Below are the code and all the weights of a small trained network. Each question names an input and a target symbol and asks about switching units off, where a switched-off unit gives its printed mean instead of its output.

import numpy as np


def w(rows, s, z=0):
    codes = np.array(rows[::2]) - 128.0
    scale = np.full(codes.shape[1], s)
    scale[-1] = z or s
    return codes * scale


def norm(h):
    return h / np.sqrt((h * h).mean(-1, keepdims=True) + 1e-5)


def f(y):
    return np.maximum(y, 0)


def softmax(a):
    e = np.exp(a - a.max(-1, keepdims=True))
    return e / e.sum(-1, keepdims=True)


def log_softmax(a):
    a = a - a.max(-1, keepdims=True)
    return a - np.log(np.exp(a).sum(-1, keepdims=True))


def net(x, mask):
    ids = ['ΠΦΨαβηξτ'.index(c) for c in x.split()]
    T = len(ids)
    res = E[ids] + P[:T]
    u = 0
    for l in range(2):
        r = norm(res)
        for j in range(2):
            rows = slice(4 * j, 4 * j + 4)
            q, k, v = (r @ M[l][rows].T for M in (Q, K, V))
            z = softmax(np.where(np.tri(T) > 0, q @ k.T / 4**0.5, -1e9)) @ v
            o = O[l][rows]
            res = res + np.where(mask[u + j], z, o[:, -1]) @ o[:, :-1]
        u += 2
        y = f(norm(res) @ A[l][:, :-1].T + A[l][:, -1])
        res = res + np.where(mask[u : u + 8], y, B[l][:, -1]) @ B[l][:, :-1]
        u += 8
    return log_softmax(norm(res)[-1] @ U[:, :-1].T + U[:, -1])


Q, K, V, O, A, B = {}, {}, {}, {}, {}, {}
E = w([
[157,205,137,158,163,138,93,116,134,109,155,175],'Π',
[110,172,127,184,207,111,96,127,167,154,115,112],'Φ',
[139,167,46,127,195,144,101,84,154,138,103,89],'Ψ',
[70,87,99,76,166,41,52,104,134,161,168,126],'α',
[146,117,167,171,127,113,56,102,67,190,180,108],'β',
[118,122,93,191,158,146,78,73,183,100,139,79],'η',
[145,3,92,133,157,195,167,122,122,184,118,159],'ξ',
[166,106,219,122,134,121,141,100,62,97,76,91],'τ',
],0.022)
P = w([
[187,143,188,47,153,243,108,149,217,166,231,1],'0',
[153,189,103,159,147,153,180,149,172,105,240,79],'1',
[162,158,95,154,151,132,155,132,157,100,172,96],'2',
[117,143,104,162,152,158,83,176,129,85,127,110],'3',
[98,154,70,165,137,120,132,124,99,80,126,133],'4',
[89,152,78,176,117,95,121,97,104,101,94,164],'5',
[55,122,85,179,124,129,45,127,71,102,45,171],'6',
[36,145,80,194,112,111,79,90,45,115,39,195],'7',
[29,129,51,203,78,63,114,31,37,165,24,217],'8',
],0.0095)
Q[0] = w([
[109,131,196,110,71,121,164,155,161,147,115,66],'0.h1',
[137,138,164,89,104,77,130,169,123,128,104,141],'0.h1',
[133,149,95,157,137,149,98,94,254,66,98,122],'0.h1',
[194,115,181,52,96,168,154,163,179,111,200,103],'0.h1',
[106,113,160,151,75,73,232,118,178,126,134,154],'0.h2',
[52,121,147,136,165,180,88,161,105,76,146,107],'0.h2',
[86,134,94,165,170,87,111,23,103,183,127,192],'0.h2',
[103,89,121,69,120,167,141,230,115,151,126,162],'0.h2',
],0.01)
K[0] = w([
[174,97,148,77,107,129,171,172,153,149,198,88],'0.h1',
[177,102,149,126,129,119,176,190,168,169,162,143],'0.h1',
[144,143,45,149,160,165,125,99,255,119,132,77],'0.h1',
[180,162,195,98,156,124,156,211,153,110,199,75],'0.h1',
[208,138,129,66,167,158,75,145,157,172,159,117],'0.h2',
[130,105,64,140,142,75,203,86,65,74,163,144],'0.h2',
[111,104,90,147,92,111,73,110,152,111,28,182],'0.h2',
[149,162,101,141,188,96,162,178,170,118,222,104],'0.h2',
],0.0093)
V[0] = w([
[125,204,117,168,128,46,103,129,128,75,116,78],'0.h1',
[136,140,123,199,145,75,80,53,88,128,115,132],'0.h1',
[152,132,99,62,84,138,72,122,78,93,152,111],'0.h1',
[104,131,89,116,115,47,133,159,154,98,53,124],'0.h1',
[142,138,150,110,112,142,176,131,78,144,16,158],'0.h2',
[120,99,97,128,133,164,174,183,192,153,158,255],'0.h2',
[130,232,197,104,142,95,133,154,120,114,95,130],'0.h2',
[142,46,197,188,110,125,152,113,181,32,107,131],'0.h2',
],0.0085)
O[0] = w([
[148,151,148,121,209,112,119,194,106,174,94,37,206],'0.h1',
[173,156,194,201,144,141,66,116,68,193,103,67,254],'0.h1',
[221,118,128,108,135,59,109,92,122,188,127,169,112],'0.h1',
[87,111,72,135,168,124,153,122,78,91,96,109,100],'0.h1',
[158,118,29,140,121,156,130,225,117,189,38,91,29],'0.h2',
[193,128,48,8,83,201,53,72,63,168,170,26,64],'0.h2',
[1,217,175,148,76,113,190,188,112,125,162,175,38],'0.h2',
[203,136,51,187,49,61,239,60,123,123,130,33,145],'0.h2',
],0.0076,0.0099)
A[0] = w([
[123,105,197,130,202,151,159,172,130,118,70,143,201],'0.n1',
[59,166,137,104,153,62,116,192,94,161,157,117,103],'0.n2',
[116,123,197,41,70,11,68,166,105,159,151,166,85],'0.n3',
[193,68,109,173,73,189,179,152,92,119,100,83,120],'0.n4',
[178,96,138,146,8,155,105,150,171,99,137,193,200],'0.n5',
[77,233,136,27,160,183,118,207,172,166,61,159,44],'0.n6',
[87,81,89,204,119,225,120,92,194,159,154,123,254],'0.n7',
[149,82,2,79,22,173,204,174,244,125,158,225,239],'0.n8',
],0.0094,0.0039)
B[0] = w([
[132,81,151,115,140,135,203,138,135,134,155,144,219],'0.n1',
[139,110,83,93,115,100,60,132,106,130,118,127,160],'0.n2',
[142,123,10,133,71,109,164,162,167,145,105,101,156],'0.n3',
[116,135,107,165,159,78,191,182,121,140,131,131,173],'0.n4',
[198,179,149,134,141,152,135,82,95,157,131,104,151],'0.n5',
[140,145,86,148,100,59,89,187,89,100,125,169,143],'0.n6',
[121,202,159,82,134,147,146,142,69,142,96,184,255],'0.n7',
[97,154,213,85,188,185,195,73,97,136,195,168,157],'0.n8',
],0.014,0.0098)
Q[1] = w([
[204,93,145,183,119,192,178,99,119,116,76,77],'1.h1',
[53,96,142,66,118,115,38,111,104,139,123,110],'1.h1',
[156,204,181,178,151,152,123,164,47,105,83,202],'1.h1',
[107,27,174,2,97,128,192,178,203,155,178,114],'1.h1',
[132,65,126,50,86,160,96,158,99,128,189,175],'1.h2',
[192,117,149,149,183,194,154,84,108,107,141,114],'1.h2',
[43,152,131,138,158,59,86,86,192,134,206,187],'1.h2',
[161,76,196,141,81,181,255,178,168,89,155,98],'1.h2',
],0.0098)
K[1] = w([
[158,153,122,144,106,189,188,111,103,23,85,100],'1.h1',
[123,135,62,80,149,108,69,139,92,202,160,111],'1.h1',
[71,124,137,213,61,133,118,63,16,129,40,188],'1.h1',
[144,215,130,111,190,122,147,151,196,138,190,190],'1.h1',
[110,139,65,120,150,136,102,150,179,133,231,173],'1.h2',
[69,107,176,161,165,196,162,83,83,92,142,128],'1.h2',
[110,199,139,196,128,83,2,81,222,157,35,79],'1.h2',
[187,158,145,81,132,146,185,185,193,38,222,67],'1.h2',
],0.0094)
V[1] = w([
[195,130,157,229,162,142,97,138,52,176,116,188],'1.h1',
[115,203,109,175,192,170,123,114,91,151,95,107],'1.h1',
[97,40,240,130,137,191,122,79,167,208,190,171],'1.h1',
[54,72,159,47,123,154,161,125,21,82,59,140],'1.h1',
[103,70,216,84,61,129,160,181,24,145,255,143],'1.h2',
[150,169,156,158,88,106,48,102,84,134,124,38],'1.h2',
[52,112,110,233,124,117,110,141,172,32,145,127],'1.h2',
[138,128,148,96,150,149,149,120,133,49,86,147],'1.h2',
],0.0081)
O[1] = w([
[124,45,71,81,72,163,202,131,243,18,178,99,254],'1.h1',
[135,144,110,15,67,182,2,127,183,188,216,88,222],'1.h1',
[37,45,103,192,137,156,63,161,124,94,95,53,156],'1.h1',
[142,138,224,183,122,19,78,136,156,170,167,99,80],'1.h1',
[109,165,39,103,124,131,108,164,175,182,65,87,149],'1.h2',
[44,115,182,114,165,175,239,141,109,123,99,173,113],'1.h2',
[137,114,209,86,130,198,85,20,100,183,107,100,77],'1.h2',
[151,112,229,153,38,72,134,25,116,111,166,77,144],'1.h2',
],0.0077,0.011)
A[1] = w([
[222,173,78,108,91,160,45,81,167,131,112,40,1],'1.n1',
[117,130,83,65,105,50,70,113,150,103,202,105,128],'1.n2',
[115,81,230,94,145,249,190,19,138,124,174,121,59],'1.n3',
[85,200,167,74,51,147,79,151,138,159,137,97,60],'1.n4',
[88,140,127,156,46,91,189,174,175,130,118,81,118],'1.n5',
[134,155,146,79,174,153,171,118,169,81,140,98,166],'1.n6',
[149,159,160,239,76,37,181,157,157,70,41,32,59],'1.n7',
[122,100,227,65,120,236,187,9,125,146,163,144,93],'1.n8',
],0.014,0.0075)
B[1] = w([
[202,129,168,165,148,166,95,130,139,163,104,77,178],'1.n1',
[111,79,180,125,105,97,84,116,183,133,152,103,167],'1.n2',
[79,148,168,126,77,206,157,16,92,198,166,157,251],'1.n3',
[139,137,102,138,96,120,204,124,51,137,102,79,135],'1.n4',
[120,131,169,156,196,105,169,161,46,71,109,125,153],'1.n5',
[130,98,122,141,66,148,122,117,120,129,103,135,193],'1.n6',
[106,124,159,230,111,59,254,63,148,27,92,140,165],'1.n7',
[77,66,149,188,119,184,123,56,64,152,118,136,241],'1.n8',
],0.017,0.025)
U = w([
[71,121,143,115,96,77,125,173,15,102,178,13,3],'Π',
[134,204,227,95,235,143,91,149,56,59,148,147,114],'Φ',
[73,47,84,169,163,209,114,193,155,62,64,131,4],'Ψ',
[79,60,152,69,174,54,138,87,253,97,249,135,128],'α',
[224,111,153,160,163,157,109,128,149,137,72,53,141],'β',
[141,118,148,175,148,51,193,63,130,23,38,102,113],'η',
[61,122,162,124,137,182,145,22,110,155,129,144,141],'ξ',
[167,177,75,59,87,113,185,121,156,123,121,166,196],'τ',
],0.006,0.0029)

Each question gives the input, a string of symbols that net reads in full, and the target symbol t.
The units are the heads (4 rows each of Q, K, V and O) and the neurons (one row each of A and B). Each row of codes is followed by its name. A weight is (code - 128) times the scale printed after its matrix; where a second scale follows, it is the last column's (O, A, B and U).
mask holds one flag per unit, layer by layer, with each layer's heads first. A switched-off unit (its flag False) gives its mean, the last column of its rows in O or B, instead of its output. The means were averaged over made-up inputs and are rounded, as every weight is.
A unit's drop is (log p(t) with every unit on - log p(t) with that unit switched off) / (log p(t) with every unit on - log p(t) with every unit switched off).
The circuit of an input: a set's keep is (log p(t) with only the set's units on - log p(t) with every unit switched off) / (log p(t) with every unit on - log p(t) with every unit switched off). Starting from the 12 units with the biggest drops (on a tie, the unit counted first), units are removed one at a time, each time the one whose removal leaves the highest keep (on an exact tie, the one counted first), for as long as the keep stays at least 0.8.
units of the circuit, in order: the units of the circuit, biggest drop first
k most important neurons: the k neurons with the biggest drops, biggest first
k most important neurons of layer l: the k neurons of layer l with the biggest drops, biggest first
which heads matter: for each layer, one digit per head in row order, 1 if its drop is at least 0.15 and else 0, layers parted by /
input Ψ β Π ξ η α τ ξ α, target τ: which heads matter	01 / 11
input η β η ξ ξ Π ξ β η, target β: units of the circuit, in order	(0.h2, 1.n1, 1.n3)
input η α ξ Ψ ξ, target Ψ: which heads matter	01 / 11
input β ξ Φ α Φ ξ Ψ, target β: which heads matter	00 / 00
input β τ Π Π β Ψ, target Ψ: which heads matter	01 / 00
input ξ ξ α Φ Π, target Φ: which heads matter	11 / 11
input η η Ψ Π ξ β, target β: which heads matter	00 / 00
input Ψ Ψ ξ α η τ ξ ξ Π, target β: which heads matter	01 / 00
input Ψ ξ ξ β ξ, target β: units of the circuit, in order	(1.h2, 0.h2, 1.n3, 1.n8)
input η Ψ ξ η Ψ τ β, target η: units of the circuit, in order	(0.h2, 1.n7)
input Φ α Ψ Φ, target Φ: 2 most important neurons of layer 0	(0.n2, 0.n7)
input Π ξ τ α η ξ η β, target β: which heads matter	11 / 00
input η α α β, target Ψ: 3 most important neurons	(1.n3, 0.n3, 1.n8)
input Ψ β Π, target Ψ: which heads matter	01 / 10
input ξ Φ Φ η τ ξ, target Φ: which heads matter	11 / 11
input Π ξ Π, target β: units of the circuit, in order	(0.h2, 1.n1, 1.n3)
input β Φ ξ Π ξ, target Π: 2 most important neurons	(0.n7, 1.n3)
input ξ Π ξ, target Π: 3 most important neurons	(1.n3, 0.n7, 1.n8)
input β η ξ η Φ Ψ Φ, target α: 3 most important neurons of layer 0	(0.n2, 0.n6, 0.n1)
input Π η ξ α, target α: which heads matter	00 / 01
input Π ξ η Φ Π Π, target Π: which heads matter	11 / 01
input η Π Ψ α Ψ, target Φ: most important neuron	(1.n3)
input ξ Φ Ψ Π, target α: 3 most important neurons	(0.n6, 1.n8, 1.n3)
input Π Ψ η Π Π ξ τ η, target η: which heads matter	00 / 00
input Ψ ξ Φ η Π α Π, target Φ: most important neuron	(1.n3)
input Ψ η η τ Ψ β, target η: which heads matter	01 / 00
input β ξ Ψ α η ξ, target Ψ: most important neuron	(1.n3)
input α ξ Ψ η α ξ Φ ξ, target Φ: which heads matter	10 / 11
input Ψ ξ η τ ξ ξ Ψ β Ψ, target Ψ: 3 most important neurons	(1.n3, 0.n6, 1.n8)
input ξ ξ η η η η Π ξ, target η: 2 most important neurons	(0.n8, 1.n3)
